Here is a tiny trained network, its code and every weight. The questions are about switching its units off for an input and a target symbol, where a switched-off unit gives its printed mean instead of its output.

import numpy as np


def w(rows, s, z=0):
    codes = np.array(rows[::2]) - 128.0
    scale = np.full(codes.shape[1], s)
    scale[-1] = z or s
    return codes * scale


def f(y):
    return y / 2 * (1 + np.tanh(0.7978845608 * (y + 0.044715 * y**3)))


def softmax(a):
    e = np.exp(a - a.max(-1, keepdims=True))
    return e / e.sum(-1, keepdims=True)


def log_softmax(a):
    a = a - a.max(-1, keepdims=True)
    return a - np.log(np.exp(a).sum(-1, keepdims=True))


def net(x, mask):
    ids = ['αβδεηλμστφω'.index(c) for c in x.split()]
    T = len(ids)
    res = E[ids] + P[:T]
    u = 0
    for l in range(2):
        r = res
        for j in range(2):
            rows = slice(3 * j, 3 * j + 3)
            q, k, v = (r @ M[l][rows].T for M in (Q, K, V))
            z = softmax(np.where(np.tri(T) > 0, q @ k.T / 3**0.5, -1e9)) @ v
            o = O[l][rows]
            res = res + np.where(mask[u + j], z, o[:, -1]) @ o[:, :-1]
        u += 2
        y = f(res @ A[l][:, :-1].T + A[l][:, -1])
        res = res + np.where(mask[u : u + 12], y, B[l][:, -1]) @ B[l][:, :-1]
        u += 12
    return log_softmax(res[-1] @ U[:, :-1].T + U[:, -1])


Q, K, V, O, A, B = {}, {}, {}, {}, {}, {}
E = w([
[156,167,185,147,84],'α',
[122,189,140,48,151],'β',
[120,185,151,63,143],'δ',
[108,48,68,107,104],'ε',
[84,91,92,145,144],'η',
[113,190,144,68,164],'λ',
[94,192,141,95,206],'μ',
[89,75,88,135,127],'σ',
[125,185,121,10,143],'τ',
[75,94,91,152,146],'φ',
[149,2,126,188,205],'ω',
],0.0058)
P = w([
[90,101,216,85,137],'0',
[251,117,162,85,201],'1',
[155,164,118,105,161],'2',
[55,83,233,99,95],'3',
[73,141,122,126,101],'4',
[232,116,88,131,152],'5',
[116,167,56,142,109],'6',
[206,162,67,148,127],'7',
[73,176,56,144,90],'8',
[2,107,174,143,65],'9',
[42,181,37,166,84],'10',
[232,149,31,173,142],'11',
[139,131,70,154,91],'12',
[39,90,146,124,42],'13',
],0.0044)
Q[0] = w([
[124,137,4,165,130],'L0H0',
[116,84,180,173,60],'L0H0',
[237,133,140,119,191],'L0H0',
[134,118,129,128,137],'L0H1',
[110,132,110,98,145],'L0H1',
[125,118,139,134,120],'L0H1',
],0.04)
K[0] = w([
[4,180,109,152,49],'L0H0',
[204,76,23,197,158],'L0H0',
[59,12,220,108,132],'L0H0',
[127,122,122,135,101],'L0H1',
[103,112,81,89,163],'L0H1',
[161,120,141,130,111],'L0H1',
],0.028)
V[0] = w([
[114,136,188,227,113],'L0H0',
[151,98,80,100,117],'L0H0',
[162,231,168,160,250],'L0H0',
[143,81,77,78,190],'L0H1',
[106,82,176,145,103],'L0H1',
[65,113,119,84,151],'L0H1',
],0.012)
O[0] = w([
[19,165,78,71,78,82],'L0H0',
[182,97,160,129,118,5],'L0H0',
[184,190,1,121,156,109],'L0H0',
[224,108,142,97,193,45],'L0H1',
[107,207,135,160,155,252],'L0H1',
[145,143,136,51,188,230],'L0H1',
],0.0081,0.00034)
A[0] = w([
[166,162,190,131,118,106],'L0N0',
[116,110,96,140,88,60],'L0N1',
[122,51,32,154,146,37],'L0N2',
[136,147,131,186,69,152],'L0N3',
[70,202,189,68,181,95],'L0N4',
[74,130,152,185,179,4],'L0N5',
[155,253,149,93,95,175],'L0N6',
[156,128,139,116,172,238],'L0N7',
[93,69,118,102,74,214],'L0N8',
[126,25,89,223,195,11],'L0N9',
[62,124,113,119,157,148],'L0N10',
[146,144,130,126,80,66],'L0N11',
],0.013,0.0018)
B[0] = w([
[189,175,152,89,148,153],'L0N0',
[172,84,128,132,156,129],'L0N1',
[193,72,63,69,183,144],'L0N2',
[193,124,129,181,83,186],'L0N3',
[132,115,181,84,222,184],'L0N4',
[133,139,139,198,180,109],'L0N5',
[174,102,248,121,121,251],'L0N6',
[42,131,161,101,159,169],'L0N7',
[113,66,131,103,42,192],'L0N8',
[209,61,182,173,233,138],'L0N9',
[60,115,97,132,152,161],'L0N10',
[192,132,139,151,147,128],'L0N11',
],0.017,0.003)
Q[1] = w([
[91,102,254,99,67],'L1H0',
[148,153,219,244,158],'L1H0',
[57,232,114,115,155],'L1H0',
[98,225,181,9,148],'L1H1',
[88,223,114,165,41],'L1H1',
[78,188,87,106,161],'L1H1',
],0.0091)
K[1] = w([
[86,168,219,175,46],'L1H0',
[187,74,238,101,99],'L1H0',
[125,187,130,17,151],'L1H0',
[48,144,254,89,186],'L1H1',
[133,204,184,78,74],'L1H1',
[133,125,136,21,162],'L1H1',
],0.0097)
V[1] = w([
[233,137,191,128,69],'L1H0',
[222,81,95,62,92],'L1H0',
[113,171,22,242,219],'L1H0',
[109,239,90,238,166],'L1H1',
[5,139,145,56,248],'L1H1',
[2,46,97,75,224],'L1H1',
],0.0082)
O[1] = w([
[158,229,189,140,118,210],'L1H0',
[55,201,195,89,203,147],'L1H0',
[254,56,32,36,153,6],'L1H0',
[234,48,75,107,82,33],'L1H1',
[113,106,164,7,42,206],'L1H1',
[84,63,222,22,123,171],'L1H1',
],0.0062,0.012)
A[1] = w([
[81,113,141,143,248,117],'L1N0',
[163,59,89,121,49,90],'L1N1',
[159,122,141,156,118,128],'L1N2',
[35,169,1,82,156,149],'L1N3',
[167,138,196,140,138,3],'L1N4',
[57,85,124,77,191,120],'L1N5',
[81,110,164,67,106,165],'L1N6',
[58,58,58,132,25,179],'L1N7',
[112,138,82,193,116,138],'L1N8',
[85,176,108,125,15,145],'L1N9',
[111,96,59,204,163,52],'L1N10',
[90,185,127,116,156,64],'L1N11',
],0.0095,0.0038)
B[1] = w([
[121,52,167,121,115,157],'L1N0',
[111,57,125,54,83,133],'L1N1',
[149,140,102,103,139,145],'L1N2',
[8,151,48,87,152,150],'L1N3',
[113,81,73,80,121,178],'L1N4',
[210,215,139,90,122,215],'L1N5',
[78,87,112,215,146,253],'L1N6',
[208,128,61,206,80,154],'L1N7',
[114,72,94,177,210,165],'L1N8',
[181,175,176,93,153,195],'L1N9',
[115,142,170,35,68,144],'L1N10',
[130,96,126,114,74,168],'L1N11',
],0.017,0.025)
U = w([
[52,150,46,134,80,132],'α',
[181,245,178,44,68,213],'β',
[135,112,114,91,142,27],'δ',
[25,79,175,161,106,215],'ε',
[156,98,117,138,93,2],'η',
[132,113,108,64,162,57],'λ',
[107,138,98,40,176,46],'μ',
[179,164,137,255,194,238],'σ',
[209,42,148,81,153,85],'τ',
[175,83,110,145,63,69],'φ',
[146,101,114,121,114,20],'ω',
],0.0035,0.0026)

Each question gives the input, a string of symbols that net reads in full, and the target symbol t.
The units are the heads (3 rows each of Q, K, V and O) and the neurons (one row each of A and B). Each row of codes is followed by its name. A weight is (code - 128) times the scale printed after its matrix; where a second scale follows, it is the last column's (O, A, B and U).
mask holds one flag per unit, layer by layer, with each layer's heads first. A switched-off unit (its flag False) gives its mean, the last column of its rows in O or B, instead of its output. The means were averaged over made-up inputs and are rounded, as every weight is.
A unit's drop is (log p(t) with every unit on - log p(t) with that unit switched off) / (log p(t) with every unit on - log p(t) with every unit switched off).
The circuit of an input: a set's keep is (log p(t) with only the set's units on - log p(t) with every unit switched off) / (log p(t) with every unit on - log p(t) with every unit switched off). Starting from the 12 units with the biggest drops (on a tie, the unit counted first), units are removed one at a time, each time the one whose removal leaves the highest keep (on an exact tie, the one counted first), for as long as the keep stays at least 0.8.
units of the circuit, in order: the units of the circuit, biggest drop first
unit that matters most: the unit with the biggest drop
top k neurons: the k neurons with the biggest drops, biggest first
drop when u is switched off: that unit's drop, to one decimal
input ε φ μ ε α, target ε: top 2 neurons	L1N6; L1N5
input α ω ε α α α ε ε τ η, target ε: units of the circuit, in order	L0H0; L1N5; L1N7
input α ε λ α α α ε α, target σ: units of the circuit, in order	L1H1; L0H1; L0N3
input α τ ω σ, target τ: top 3 neurons	L0N9; L0N6; L0N2
input τ φ η, target τ: units of the circuit, in order	L0H0; L0N9; L1H0; L1N0
input ε α α α σ φ λ ε α α α σ α ε, target σ: units of the circuit, in order	L0N8; L1N4; L1N11; L1N7
input ε α α ε σ, target α: unit that matters most	L1N3
input α τ σ ε, target τ: units of the circuit, in order	L0H0; L0N9; L1N0; L1N6
input τ ε ε λ φ σ σ α σ τ μ α ε μ, target β: units of the circuit, in order	L1N5; L1H1; L0N4
input σ λ δ α μ α, target β: units of the circuit, in order	L1N6; L1N8
input σ ε μ α α ε μ φ α α α μ μ, target σ: top 2 neurons	L1N6; L0N10
input φ φ ε, target φ: top 3 neurons	L1N7; L0N6; L1N1
input α μ τ φ, target μ: top 2 neurons	L0N2; L0N6
input σ ω α α μ α β η, target α: unit that matters most	L0H0
input σ α ε σ ε σ α σ α σ, target σ: top 2 neurons	L0N6; L0N8
input ω σ α σ, target σ: top 3 neurons	L0N6; L1N4; L1N7
input α α α α φ μ ε, target φ: top 3 neurons	L1N7; L0N6; L0N10
input α φ α σ ε ω α μ μ τ σ σ, target τ: top 3 neurons	L0N9; L1N6; L1N0
input ω λ μ μ σ, target μ: top 4 neurons	L0N2; L1N3; L0N6; L1N5
input β α ε μ α α μ, target β: units of the circuit, in order	L1N8
input η ε δ σ ε α μ τ δ ε, target τ: top 3 neurons	L0N9; L1N0; L0N2
input σ σ ε α α σ ω φ σ φ α φ ε α, target σ: top 2 neurons	L0N3; L1N8
input σ α α α η μ ε μ α φ, target μ: drop when L0N3 is switched off	0.0
input α α λ, target ε: drop when L0H0 is switched off	0.1
